Below are the code and all the weights of a small trained network. Each question names an input and a target symbol and asks about switching units off, where a switched-off unit gives its printed mean instead of its output.

import numpy as np


def w(rows, s, z=0):
    codes = np.array(rows[::2]) - 128.0
    scale = np.full(codes.shape[1], s)
    scale[-1] = z or s
    return codes * scale


def norm(h):
    return h / np.sqrt((h * h).mean(-1, keepdims=True) + 1e-5)


def f(y):
    return y / 2 * (1 + np.tanh(0.7978845608 * (y + 0.044715 * y**3)))


def softmax(a):
    e = np.exp(a - a.max(-1, keepdims=True))
    return e / e.sum(-1, keepdims=True)


def log_softmax(a):
    a = a - a.max(-1, keepdims=True)
    return a - np.log(np.exp(a).sum(-1, keepdims=True))


def net(x, mask):
    ids = ['αγηλξπστφψ'.index(c) for c in x.split()]
    T = len(ids)
    res = E[ids] + P[:T]
    q, k, v = (norm(res) @ M[0].T for M in (Q, K, V))
    z = softmax(np.where(np.tri(T) > 0, q @ k.T / 3**0.5, -1e9)) @ v
    res = res + np.where(mask[0], z, O[0][:, -1]) @ O[0][:, :-1]
    y = f(norm(res) @ A[0][:, :-1].T + A[0][:, -1])
    res = res + np.where(mask[1:13], y, B[0][:, -1]) @ B[0][:, :-1]
    return log_softmax(norm(res)[-1] @ U[:, :-1].T + U[:, -1])


Q, K, V, O, A, B = {}, {}, {}, {}, {}, {}
E = w([
[104,25,80,111],'α',
[79,45,89,234],'γ',
[57,221,128,220],'η',
[57,105,94,217],'λ',
[48,114,55,128],'ξ',
[150,53,166,3],'π',
[78,9,32,204],'σ',
[99,189,130,202],'τ',
[111,140,164,55],'φ',
[128,122,126,152],'ψ',
],0.0035)
P = w([
[110,144,120,121],'0',
[165,67,145,252],'1',
[147,132,153,98],'2',
[77,146,188,43],'3',
[176,70,151,242],'4',
[156,136,147,105],'5',
[146,128,217,23],'6',
[173,67,150,245],'7',
[160,145,127,115],'8',
[196,132,215,37],'9',
[170,66,147,247],'10',
[157,142,129,113],'11',
],0.014)
Q[0] = w([
[62,178,28,100],'H0',
[203,207,248,50],'H0',
[114,162,172,244],'H0',
],0.011)
K[0] = w([
[121,99,250,109],'H0',
[225,158,121,128],'H0',
[65,153,105,206],'H0',
],0.019)
V[0] = w([
[146,133,151,221],'H0',
[127,168,212,57],'H0',
[106,255,123,111],'H0',
],0.0092)
O[0] = w([
[1,59,125,71,2],'H0',
[105,169,84,188,151],'H0',
[76,205,200,211,79],'H0',
],0.0084,0.0044)
A[0] = w([
[141,209,139,143,102],'N0',
[99,43,153,167,101],'N1',
[176,116,240,113,200],'N2',
[73,97,89,156,155],'N3',
[35,88,107,85,54],'N4',
[148,153,170,187,53],'N5',
[193,90,95,189,139],'N6',
[57,110,170,61,254],'N7',
[137,84,88,115,76],'N8',
[164,196,91,71,119],'N9',
[119,161,161,97,121],'N10',
[10,108,248,111,41],'N11',
],0.016,0.0049)
B[0] = w([
[152,68,135,185,171],'N0',
[181,161,196,116,170],'N1',
[77,143,108,174,221],'N2',
[142,215,107,68,131],'N3',
[137,87,186,86,135],'N4',
[90,110,102,30,172],'N5',
[95,134,75,71,249],'N6',
[41,134,118,39,158],'N7',
[88,115,95,209,145],'N8',
[122,133,252,139,193],'N9',
[117,138,79,179,135],'N10',
[182,254,33,115,148],'N11',
],0.0097,0.011)
U = w([
[127,174,81,168,159],'α',
[88,68,139,45,3],'γ',
[149,89,3,135,236],'η',
[50,96,79,172,123],'λ',
[127,123,128,237,181],'ξ',
[131,184,109,86,67],'π',
[153,19,132,200,196],'σ',
[226,112,132,39,61],'τ',
[160,123,233,112,81],'φ',
[220,154,109,207,172],'ψ',
],0.014,0.0025)

Each question gives the input, a string of symbols that net reads in full, and the target symbol t.
The units are the heads (3 rows each of Q, K, V and O) and the neurons (one row each of A and B). Each row of codes is followed by its name. A weight is (code - 128) times the scale printed after its matrix; where a second scale follows, it is the last column's (O, A, B and U).
mask holds one flag per unit, heads first, then neurons. A switched-off unit (its flag False) gives its mean, the last column of its rows in O or B, instead of its output. The means were averaged over made-up inputs and are rounded, as every weight is.
A unit's drop is (log p(t) with every unit on - log p(t) with that unit switched off) / (log p(t) with every unit on - log p(t) with every unit switched off).
The circuit of an input: a set's keep is (log p(t) with only the set's units on - log p(t) with every unit switched off) / (log p(t) with every unit on - log p(t) with every unit switched off). Starting from the 12 units with the biggest drops (on a tie, the unit counted first), units are removed one at a time, each time the one whose removal leaves the highest keep (on an exact tie, the one counted first), for as long as the keep stays at least 0.8.
circuit, biggest first: the units of the circuit, biggest drop first
most important unit: the unit with the biggest drop
k most important neurons: the k neurons with the biggest drops, biggest first
input ξ ξ α α σ ξ α ψ α σ λ, target λ: 4 most important neurons : [N5, N9, N6, N11]
input α ξ α α η α α σ π λ ψ, target η: circuit, biggest first : [N6]
input ψ ψ σ γ ψ η η, target α: circuit, biggest first : [N11, H0]
input ξ α σ π α σ σ α λ φ, target π: circuit, biggest first : [H0, N11]
input ξ α α α φ, target λ: 3 most important neurons : [N5, N2, N9]
input ξ α λ ξ ξ ξ α α, target λ: circuit, biggest first : [H0, N5, N6]
input φ α τ σ τ ξ φ φ λ ψ, target π: circuit, biggest first : [H0, N11]
input γ φ λ α α σ α α λ ξ, target π: circuit, biggest first : [H0, N11]
input φ ξ α α ξ α ξ α σ η, target γ: circuit, biggest first : [H0, N2]
input ξ π α σ α α α, target φ: 2 most important neurons : [N9, N6]
input σ α σ α α ξ α τ, target σ: 4 most important neurons : [N7, N2, N11, N1]
input σ σ τ α λ λ α λ σ α, target γ: circuit, biggest first : [H0, N7]
input φ σ τ α ξ α σ λ ψ γ σ, target τ: 3 most important neurons : [N1, N3, N2]
input σ ξ α λ, target φ: circuit, biggest first : [H0, N9]
input α α σ λ ξ σ σ γ α α, target φ: most important unit : N6
input η η α α α ψ σ σ, target α: circuit, biggest first : [H0, N11, N3]
input λ λ ξ σ π, target π: circuit, biggest first : [H0, N11, N5]
input ξ α σ ψ α ψ ψ ψ α γ σ, target λ: 4 most important neurons : [N5, N6, N9, N11]
input φ π ξ ψ ψ α ψ α λ α ψ, target τ: 2 most important neurons : [N1, N3]
input α λ φ α λ α ψ α α σ η, target η: 3 most important neurons : [N9, N6, N7]
input π σ α α λ ψ σ α α α φ, target γ: circuit, biggest first : [H0]
input α π γ σ ξ ψ α α α φ α α, target τ: 4 most important neurons : [N2, N9, N6, N7]
input α α ψ α α α α σ α τ γ, target η: circuit, biggest first : [N6, N9]
input ψ α γ σ ξ α σ, target φ: 4 most important neurons : [N9, N6, N5, N0]
input φ ψ α α ξ ξ, target ψ: 2 most important neurons : [N0, N7]
